Below are the code and all the weights of a small trained network. Each question names an input and a class and asks about switching units off, where a switched-off unit gives its printed mean instead of its output.

import numpy as np


def w(rows, s, z=0):
    codes = np.array(rows[::2]) - 128.0
    scale = np.full(codes.shape[1], s)
    scale[-1] = z or s
    return codes * scale


def f(y):
    return y / 2 * (1 + np.tanh(0.7978845608 * (y + 0.044715 * y**3)))


def log_softmax(a):
    a = a - a.max(-1, keepdims=True)
    return a - np.log(np.exp(a).sum(-1, keepdims=True))


def net(x, mask):
    res = np.array(x, float).reshape(1, 6) / 4 @ E
    y = f(res @ A[0][:, :-1].T + A[0][:, -1])
    res = res + np.where(mask, y, B[0][:, -1]) @ B[0][:, :-1]
    return log_softmax(res[-1] @ U[:, :-1].T + U[:, -1])


A, B = {}, {}
E = w([
[125,254,36],'x0',
[248,114,106],'x1',
[154,184,223],'x2',
[126,129,130],'x3',
[126,126,131],'x4',
[124,129,125],'x5',
],0.0072)
A[0] = w([
[132,67,144,73],'n0',
[121,190,102,63],'n1',
[131,108,151,145],'n2',
[126,171,107,59],'n3',
[88,112,99,252],'n4',
[137,205,118,19],'n5',
[133,183,106,51],'n6',
[248,121,127,123],'n7',
[133,85,158,72],'n8',
[185,78,72,166],'n9',
[175,173,214,121],'n10',
[128,128,129,157],'n11',
[140,142,159,214],'n12',
[128,128,129,131],'n13',
[115,169,99,60],'n14',
[127,127,128,155],'n15',
[125,160,111,75],'n16',
[134,163,63,45],'n17',
[104,67,44,48],'n18',
[136,134,140,254],'n19',
[124,176,59,84],'n20',
[130,121,125,248],'n21',
[135,76,152,42],'n22',
[122,34,47,114],'n23',
[121,204,111,96],'n24',
[205,117,101,52],'n25',
[33,145,147,26],'n26',
[139,157,101,188],'n27',
[208,123,102,37],'n28',
[119,87,86,206],'n29',
[201,130,106,109],'n30',
[105,146,150,22],'n31',
[76,27,167,68],'n32',
[119,62,180,28],'n33',
[140,140,153,205],'n34',
[129,98,140,138],'n35',
[133,72,161,36],'n36',
[207,120,103,74],'n37',
[143,152,169,83],'n38',
[165,198,233,43],'n39',
[38,148,130,133],'n40',
[103,190,101,83],'n41',
[128,109,138,123],'n42',
],0.014,0.0087)
B[0] = w([
[159,105,95,151],'n0',
[185,84,103,153],'n1',
[168,134,109,157],'n2',
[162,49,91,132],'n3',
[157,191,174,255],'n4',
[148,93,100,142],'n5',
[151,82,108,139],'n6',
[82,100,206,227],'n7',
[191,64,83,143],'n8',
[129,160,153,222],'n9',
[62,169,45,203],'n10',
[140,136,131,148],'n11',
[159,181,116,214],'n12',
[129,129,128,130],'n13',
[166,61,103,137],'n14',
[137,133,132,146],'n15',
[149,87,110,126],'n16',
[155,100,78,153],'n17',
[1,129,66,164],'n18',
[191,195,145,254],'n19',
[169,92,124,181],'n20',
[206,188,149,246],'n21',
[153,90,111,137],'n22',
[66,174,69,211],'n23',
[164,83,128,175],'n24',
[94,92,175,152],'n25',
[32,40,238,155],'n26',
[158,127,135,196],'n27',
[69,70,173,147],'n28',
[128,197,118,215],'n29',
[85,109,190,172],'n30',
[62,94,126,113],'n31',
[185,108,119,201],'n32',
[177,65,97,160],'n33',
[154,165,119,202],'n34',
[165,126,126,152],'n35',
[183,55,93,143],'n36',
[50,69,192,162],'n37',
[106,132,98,131],'n38',
[2,112,35,183],'n39',
[86,104,217,196],'n40',
[185,58,122,166],'n41',
[145,126,123,134],'n42',
],0.0092,0.0076)
U = w([
[224,43,66,139],'0',
[147,205,151,172],'1',
[149,201,138,169],'2',
[59,90,227,129],'3',
[159,214,133,140],'4',
[29,175,2,138],'5',
[148,176,126,10],'6',
[55,64,61,4],'7',
],0.0074,0.017)

Each question gives the input, the list of numbers given to net, and the class t.
The units are the neurons (one row each of A and B). Each row of codes is followed by its name. A weight is (code - 128) times the scale printed after its matrix; where a second scale follows, it is the last column's (A, B and U).
mask holds one flag per neuron, in row order. A switched-off neuron (its flag False) gives its mean, the last column of its row in B, instead of its output. The means were averaged over made-up inputs and are rounded, as every weight is.
A unit's drop is (log p(t) with every unit on - log p(t) with that unit switched off) / (log p(t) with every unit on - log p(t) with every unit switched off).
The circuit of an input: a set's keep is (log p(t) with only the set's units on - log p(t) with every unit switched off) / (log p(t) with every unit on - log p(t) with every unit switched off). Starting from the 12 units with the biggest drops (on a tie, the unit counted first), units are removed one at a time, each time the one whose removal leaves the highest keep (on an exact tie, the one counted first), for as long as the keep stays at least 0.8.
circuit, biggest first: the units of the circuit, biggest drop first
unit that matters most: the unit with the biggest drop
top k neurons: the k neurons with the biggest drops, biggest first
drop when u is switched off: that unit's drop, to one decimal
input [-1,6,-7,3,5,6], class 5: top 3 neurons : n23, n18, n40
input [6,4,-3,5,-3,3], class 0: top 2 neurons : n20, n17
input [-1,3,8,4,-6,-4], class 5: circuit, biggest first : n39, n10
input [1,6,-1,-5,1,-5], class 3: circuit, biggest first : n7, n37, n30
input [-6,7,5,5,4,6], class 3: unit that matters most : n7
input [-4,8,0,-4,-1,0], class 3: circuit, biggest first : n7, n37
input [-7,-7,0,-3,3,-4], class 0: circuit, biggest first : n32, n33
input [-2,5,7,-4,-6,-3], class 5: top 2 neurons : n39, n10
input [3,8,3,-1,-5,-5], class 3: circuit, biggest first : n7, n37, n28
input [-1,8,4,5,3,3], class 3: circuit, biggest first : n7, n37
input [8,8,-7,-2,4,-6], class 0: top 3 neurons : n17, n20, n1
input [1,-8,-4,7,-5,2], class 3: top 2 neurons : n26, n40
input [1,-7,3,-6,-3,-4], class 3: top 3 neurons : n26, n40, n29
input [-4,3,-8,3,-3,6], class 5: circuit, biggest first : n23
input [6,7,0,1,6,-2], class 3: top 4 neurons : n7, n37, n30, n28
input [6,3,8,7,-7,2], class 5: top 2 neurons : n39, n10
input [5,5,8,-2,4,5], class 5: top 3 neurons : n39, n10, n4
input [-2,7,8,-7,-7,2], class 5: drop when n39 is switched off : 0.6
input [-7,1,5,6,-6,1], class 0: drop when n33 is switched off : 0.1
input [-6,-3,4,5,-5,-5], class 0: drop when n29 is switched off : 0.1
input [7,3,7,6,4,-7], class 0: drop when n24 is switched off : 0.2
input [6,8,-8,-4,-8,7], class 3: top neuron : n37
input [3,7,0,2,2,-2], class 3: top 2 neurons : n7, n37
